Below is a small trained network, with its code and all its weights. Each question gives an input and a class and asks what happens when units are switched off, that is, made to give their printed mean instead of their output.

import numpy as np


def w(rows, s, z=0):
    codes = np.array(rows[::2]) - 128.0
    scale = np.full(codes.shape[1], s)
    scale[-1] = z or s
    return codes * scale


def norm(h):
    return h / np.sqrt((h * h).mean(-1, keepdims=True) + 1e-5)


def f(y):
    return y / 2 * (1 + np.tanh(0.7978845608 * (y + 0.044715 * y**3)))


def log_softmax(a):
    a = a - a.max(-1, keepdims=True)
    return a - np.log(np.exp(a).sum(-1, keepdims=True))


def net(x, mask):
    res = np.array(x, float).reshape(1, 5) / 4 @ E
    u = 0
    for l in range(4):
        y = f(norm(res) @ A[l][:, :-1].T + A[l][:, -1])
        res = res + np.where(mask[u : u + 7], y, B[l][:, -1]) @ B[l][:, :-1]
        u += 7
    return log_softmax(norm(res)[-1] @ U[:, :-1].T + U[:, -1])


A, B = {}, {}
E = w([
[157,5,41,123,149,72],'x0',
[99,141,131,125,244,117],'x1',
[153,125,104,255,150,192],'x2',
[128,127,128,129,127,127],'x3',
[126,126,129,130,126,128],'x4',
],0.0027)
A[0] = w([
[145,127,140,129,131,121,127],'0.n0',
[166,176,195,228,118,209,4],'0.n1',
[129,128,123,121,130,138,127],'0.n2',
[144,117,134,133,126,133,111],'0.n3',
[147,3,115,50,131,56,68],'0.n4',
[121,71,42,197,142,122,27],'0.n5',
[144,181,154,54,27,97,96],'0.n6',
],0.0037,0.0017)
B[0] = w([
[123,126,123,124,128,136,128],'0.n0',
[91,183,2,119,105,115,198],'0.n1',
[125,128,130,131,127,121,127],'0.n2',
[133,140,118,128,130,136,119],'0.n3',
[91,219,16,137,112,90,242],'0.n4',
[197,101,178,104,110,139,143],'0.n5',
[40,18,184,149,66,169,254],'0.n6',
],0.0033,0.0017)
A[1] = w([
[59,160,216,62,125,125,57],'1.n0',
[119,102,123,144,128,135,163],'1.n1',
[60,192,211,56,110,135,36],'1.n2',
[160,179,180,179,163,168,36],'1.n3',
[142,92,72,181,98,125,178],'1.n4',
[78,160,154,30,207,70,78],'1.n5',
[90,128,254,95,207,102,8],'1.n6',
],0.0046,0.0016)
B[1] = w([
[213,47,141,100,167,193,234],'1.n0',
[133,154,188,98,114,128,143],'1.n1',
[226,18,142,113,172,149,252],'1.n2',
[55,135,68,66,117,164,136],'1.n3',
[167,186,217,87,115,160,204],'1.n4',
[230,238,71,202,171,171,222],'1.n5',
[190,139,84,145,73,254,172],'1.n6',
],0.0033,0.0021)
A[2] = w([
[40,201,172,172,105,154,114],'2.n0',
[116,75,142,184,184,116,14],'2.n1',
[131,86,84,75,134,103,173],'2.n2',
[176,59,86,183,126,139,80],'2.n3',
[3,100,99,102,74,62,2],'2.n4',
[97,158,88,178,245,108,117],'2.n5',
[112,116,99,150,110,103,73],'2.n6',
],0.0051,0.0014)
B[2] = w([
[95,80,31,159,124,147,189],'2.n0',
[158,91,184,58,35,181,89],'2.n1',
[84,161,156,166,107,167,188],'2.n2',
[172,172,211,121,129,143,175],'2.n3',
[223,252,124,54,99,173,172],'2.n4',
[23,96,200,65,144,78,251],'2.n5',
[149,180,152,108,112,159,113],'2.n6',
],0.0038,0.0017)
A[3] = w([
[146,247,42,163,125,171,135],'3.n0',
[110,71,225,128,73,198,62],'3.n1',
[234,89,195,188,47,139,49],'3.n2',
[19,127,155,125,49,75,34],'3.n3',
[118,7,218,109,123,128,91],'3.n4',
[109,144,36,154,52,95,79],'3.n5',
[128,93,254,136,249,105,1],'3.n6',
],0.0046,0.0024)
B[3] = w([
[143,28,171,105,90,110,220],'3.n0',
[107,75,124,74,140,39,222],'3.n1',
[97,169,134,183,212,78,252],'3.n2',
[209,151,51,93,226,238,129],'3.n3',
[64,54,190,114,77,133,211],'3.n4',
[169,133,147,150,83,202,165],'3.n5',
[167,106,101,94,1,139,164],'3.n6',
],0.0048,0.0024)
U = w([
[80,45,197,84,96,98,249],'0',
[222,196,89,69,33,103,76],'1',
[132,109,79,211,38,217,93],'2',
[178,161,166,225,153,53,155],'3',
[235,131,148,89,202,209,135],'4',
[109,193,60,64,202,35,45],'5',
[6,147,82,149,197,187,61],'6',
],0.014,0.0022)

Each question gives the input, the list of numbers given to net, and the class t.
The units are the neurons (one row each of A and B). Each row of codes is followed by its name. A weight is (code - 128) times the scale printed after its matrix; where a second scale follows, it is the last column's (A, B and U).
mask holds one flag per neuron, layer by layer. A switched-off neuron (its flag False) gives its mean, the last column of its row in B, instead of its output. The means were averaged over made-up inputs and are rounded, as every weight is.
A unit's drop is (log p(t) with every unit on - log p(t) with that unit switched off) / (log p(t) with every unit on - log p(t) with every unit switched off).
The circuit of an input: a set's keep is (log p(t) with only the set's units on - log p(t) with every unit switched off) / (log p(t) with every unit on - log p(t) with every unit switched off). Starting from the 12 units with the biggest drops (on a tie, the unit counted first), units are removed one at a time, each time the one whose removal leaves the highest keep (on an exact tie, the one counted first), for as long as the keep stays at least 0.8.
units of the circuit, in order: the units of the circuit, biggest drop first
most important unit: the unit with the biggest drop
k most important neurons: the k neurons with the biggest drops, biggest first
top k neurons in layer l: the k neurons of layer l with the biggest drops, biggest first
drop of u: that unit's drop, to one decimal
input [-8,-8,0,-7,-4], class 0: units of the circuit, in order	[3.n1, 1.n5]
input [-8,3,-7,4,7], class 4: 2 most important neurons	[1.n5, 1.n6]
input [1,3,-8,-2,2], class 5: units of the circuit, in order	[1.n5]
input [5,1,-5,8,-8], class 5: 2 most important neurons	[1.n6, 3.n6]
input [5,1,5,3,-8], class 0: 4 most important neurons	[1.n5, 1.n6, 3.n4, 2.n1]
input [-7,2,0,-3,3], class 4: top 2 neurons in layer 1	[1.n2, 1.n0]
input [5,0,4,2,4], class 3: units of the circuit, in order	[3.n2, 2.n3]
input [5,-1,1,3,-4], class 3: 2 most important neurons	[0.n5, 0.n1]
input [2,2,0,8,6], class 5: 3 most important neurons	[0.n4, 1.n2, 1.n0]
input [7,-3,0,4,4], class 1: 4 most important neurons	[0.n4, 1.n2, 1.n0, 1.n5]
input [8,1,4,8,2], class 0: 4 most important neurons	[1.n5, 3.n4, 1.n6, 2.n4]
input [0,3,-5,-2,-8], class 4: 2 most important neurons	[1.n5, 0.n1]
input [1,1,7,-1,7], class 0: 2 most important neurons	[0.n4, 0.n5]
input [4,-6,-6,-5,-1], class 1: most important unit	2.n4
input [1,-2,-3,-1,6], class 1: 2 most important neurons	[0.n4, 2.n4]
input [5,-8,-1,-6,4], class 1: top 2 neurons in layer 1	[1.n2, 1.n5]
input [3,5,0,-5,-2], class 5: top 3 neurons in layer 3	[3.n0, 3.n4, 3.n6]
input [8,-2,8,-5,-3], class 3: 2 most important neurons	[3.n2, 0.n6]
input [-4,1,8,-8,-8], class 6: top 3 neurons in layer 1	[1.n6, 1.n5, 1.n3]
input [6,2,-1,5,-6], class 5: top 2 neurons in layer 0	[0.n4, 0.n6]
input [8,-6,8,-3,1], class 3: most important neuron	[3.n2]
input [-6,3,-8,-4,3], class 4: 2 most important neurons	[1.n5, 1.n6]
input [4,-2,3,5,5], class 3: drop of 2.n5	0.2
input [7,-4,5,8,-6], class 3: drop of 3.n2	0.1
input [5,-2,1,6,2], class 3: drop of 0.n5	0.4
